Below are the code and all the weights of a small trained network. Each question names an input and a class and asks about switching units off, where a switched-off unit gives its printed mean instead of its output.

import numpy as np


def w(rows, s, z=0):
    codes = np.array(rows[::2]) - 128.0
    scale = np.full(codes.shape[1], s)
    scale[-1] = z or s
    return codes * scale


def norm(h):
    return h / np.sqrt((h * h).mean(-1, keepdims=True) + 1e-5)


def f(y):
    return np.maximum(y, 0)


def log_softmax(a):
    a = a - a.max(-1, keepdims=True)
    return a - np.log(np.exp(a).sum(-1, keepdims=True))


def net(x, mask):
    res = np.array(x, float).reshape(1, 6) / 4 @ E
    u = 0
    for l in range(2):
        y = f(norm(res) @ A[l][:, :-1].T + A[l][:, -1])
        res = res + np.where(mask[u : u + 8], y, B[l][:, -1]) @ B[l][:, :-1]
        u += 8
    return log_softmax(norm(res)[-1] @ U[:, :-1].T + U[:, -1])


A, B = {}, {}
E = w([
[101,172,91,132,141,3,181,237,120],'x0',
[39,42,111,52,44,203,217,167,146],'x1',
[116,129,133,129,132,122,136,114,121],'x2',
[120,128,129,127,135,122,132,118,126],'x3',
[120,128,127,128,135,121,133,116,127],'x4',
[111,60,35,150,105,91,61,120,35],'x5',
],0.0045)
A[0] = w([
[80,55,101,80,86,227,203,125,127,70],'0.n0',
[138,177,99,105,119,98,89,155,171,167],'0.n1',
[168,179,160,120,142,105,133,101,169,28],'0.n2',
[80,87,110,124,147,82,97,168,95,32],'0.n3',
[153,138,119,159,107,182,109,59,132,170],'0.n4',
[135,185,206,136,132,171,178,88,236,167],'0.n5',
[107,193,179,80,130,94,160,158,191,79],'0.n6',
[17,65,116,43,2,113,172,159,192,3],'0.n7',
],0.0061,0.0028)
B[0] = w([
[30,248,119,33,47,43,3,78,196,236],'0.n0',
[46,103,150,86,98,108,229,26,109,173],'0.n1',
[127,126,189,64,49,155,251,141,112,171],'0.n2',
[182,247,96,128,76,210,135,74,56,161],'0.n3',
[179,34,194,139,158,243,129,156,85,207],'0.n4',
[157,191,17,14,221,129,100,179,82,253],'0.n5',
[122,90,185,198,81,70,103,79,204,192],'0.n6',
[227,67,117,251,254,194,159,169,102,229],'0.n7',
],0.0043,0.0064)
A[1] = w([
[121,240,126,132,4,7,90,112,156,37],'1.n0',
[113,90,24,208,146,56,182,195,54,221],'1.n1',
[164,91,207,101,150,253,128,97,124,121],'1.n2',
[228,73,139,80,193,128,128,144,41,3],'1.n3',
[128,145,84,100,185,87,178,217,84,148],'1.n4',
[127,89,112,171,53,79,42,80,78,212],'1.n5',
[119,128,183,215,171,67,253,210,234,89],'1.n6',
[137,26,88,254,99,183,67,122,72,175],'1.n7',
],0.0058,0.0016)
B[1] = w([
[111,163,120,1,17,101,107,57,83,198],'1.n0',
[167,204,72,121,177,205,145,175,145,245],'1.n1',
[146,161,78,151,152,63,159,159,134,253],'1.n2',
[191,124,146,150,111,148,221,107,129,201],'1.n3',
[138,107,96,218,105,133,129,134,96,223],'1.n4',
[147,54,126,180,90,115,66,117,184,223],'1.n5',
[98,57,240,149,142,81,75,132,162,228],'1.n6',
[42,100,201,108,125,92,192,117,87,247],'1.n7',
],0.0077,0.0053)
U = w([
[255,197,123,108,211,167,224,100,118,86],'0',
[145,28,182,216,139,120,179,57,46,40],'1',
[98,225,67,8,196,189,54,139,189,253],'2',
[31,56,109,113,43,154,22,75,152,100],'3',
[93,187,240,38,72,39,121,81,119,166],'4',
[189,204,12,137,28,112,83,89,49,142],'5',
[118,76,202,207,196,99,83,203,210,93],'6',
[70,173,50,205,180,232,197,211,67,126],'7',
],0.016,0.0013)

Each question gives the input, the list of numbers given to net, and the class t.
The units are the neurons (one row each of A and B). Each row of codes is followed by its name. A weight is (code - 128) times the scale printed after its matrix; where a second scale follows, it is the last column's (A, B and U).
mask holds one flag per neuron, layer by layer. A switched-off neuron (its flag False) gives its mean, the last column of its row in B, instead of its output. The means were averaged over made-up inputs and are rounded, as every weight is.
A unit's drop is (log p(t) with every unit on - log p(t) with that unit switched off) / (log p(t) with every unit on - log p(t) with every unit switched off).
The circuit of an input: a set's keep is (log p(t) with only the set's units on - log p(t) with every unit switched off) / (log p(t) with every unit on - log p(t) with every unit switched off). Starting from the 12 units with the biggest drops (on a tie, the unit counted first), units are removed one at a time, each time the one whose removal leaves the highest keep (on an exact tie, the one counted first), for as long as the keep stays at least 0.8.
units of the circuit, in order: the units of the circuit, biggest drop first
most important unit: the unit with the biggest drop
top k neurons: the k neurons with the biggest drops, biggest first
k most important neurons of layer l: the k neurons of layer l with the biggest drops, biggest first
input [2,1,4,-2,-5,-2], class 6: units of the circuit, in order : [1.n6 0.n7]
input [1,6,3,5,-6,2], class 7: most important unit : 0.n7
input [1,7,-3,5,-8,-7], class 6: top 2 neurons : [0.n7 0.n6]
input [-2,5,0,-5,6,-3], class 2: units of the circuit, in order : [0.n0 0.n7]
input [-4,-8,1,8,1,3], class 1: 2 most important neurons of layer 0 : [0.n0 0.n5]
input [-1,0,5,3,8,-1], class 0: top 2 neurons : [1.n3 0.n0]
input [2,5,-1,-3,6,5], class 7: top 2 neurons : [0.n7 1.n1]
input [4,1,6,-3,2,-8], class 6: top 2 neurons : [0.n0 1.n6]
input [1,2,3,6,-6,6], class 7: 3 most important neurons of layer 0 : [0.n7 0.n6 0.n4]
input [4,6,5,-5,-2,-1], class 6: units of the circuit, in order : [0.n7 1.n6]
input [1,1,-6,6,-6,1], class 7: top 2 neurons : [0.n7 0.n4]
input [7,-8,-2,-8,3,0], class 4: top 2 neurons : [0.n5 1.n0]
input [0,4,6,-3,5,0], class 2: top 4 neurons : [0.n0 0.n7 1.n6 0.n6]
input [1,1,-4,-7,-8,5], class 7: most important unit : 0.n0
input [0,0,1,-4,-1,2], class 1: top 4 neurons : [0.n0 0.n5 0.n6 0.n7]
input [8,-2,1,1,1,1], class 5: 3 most important neurons of layer 0 : [0.n3 0.n7 0.n0]
input [-7,-7,-1,-7,1,1], class 1: top 2 neurons : [1.n1 1.n7]
input [1,-5,-7,1,8,-4], class 4: top 4 neurons : [0.n7 0.n6 0.n4 1.n1]
input [-2,0,4,5,3,0], class 0: top 2 neurons : [0.n4 1.n3]
input [1,4,4,1,4,1], class 7: 3 most important neurons of layer 0 : [0.n7 0.n6 0.n0]
input [5,-6,1,3,4,0], class 4: top 3 neurons : [0.n5 0.n7 1.n0]
input [1,-7,8,-2,6,-5], class 4: 2 most important neurons of layer 0 : [0.n7 0.n6]
input [8,2,-7,-4,-2,-1], class 6: most important unit : 1.n6
input [4,-3,-7,7,7,0], class 4: top 4 neurons : [0.n7 0.n5 1.n0 1.n6]
input [-2,1,-6,-2,-7,6], class 3: top 2 neurons : [0.n7 1.n5]
input [1,8,1,7,-2,-6], class 6: top 3 neurons : [0.n7 0.n6 1.n6]
input [-1,-5,-7,-8,0,2], class 1: most important unit : 0.n0
input [2,-2,-1,1,4,-8], class 4: 2 most important neurons of layer 0 : [0.n6 0.n7]
input [-8,4,-1,7,-6,0], class 2: 2 most important neurons of layer 0 : [0.n0 0.n6]
input [8,-1,-6,-7,-6,-5], class 4: 2 most important neurons of layer 0 : [0.n7 0.n4]
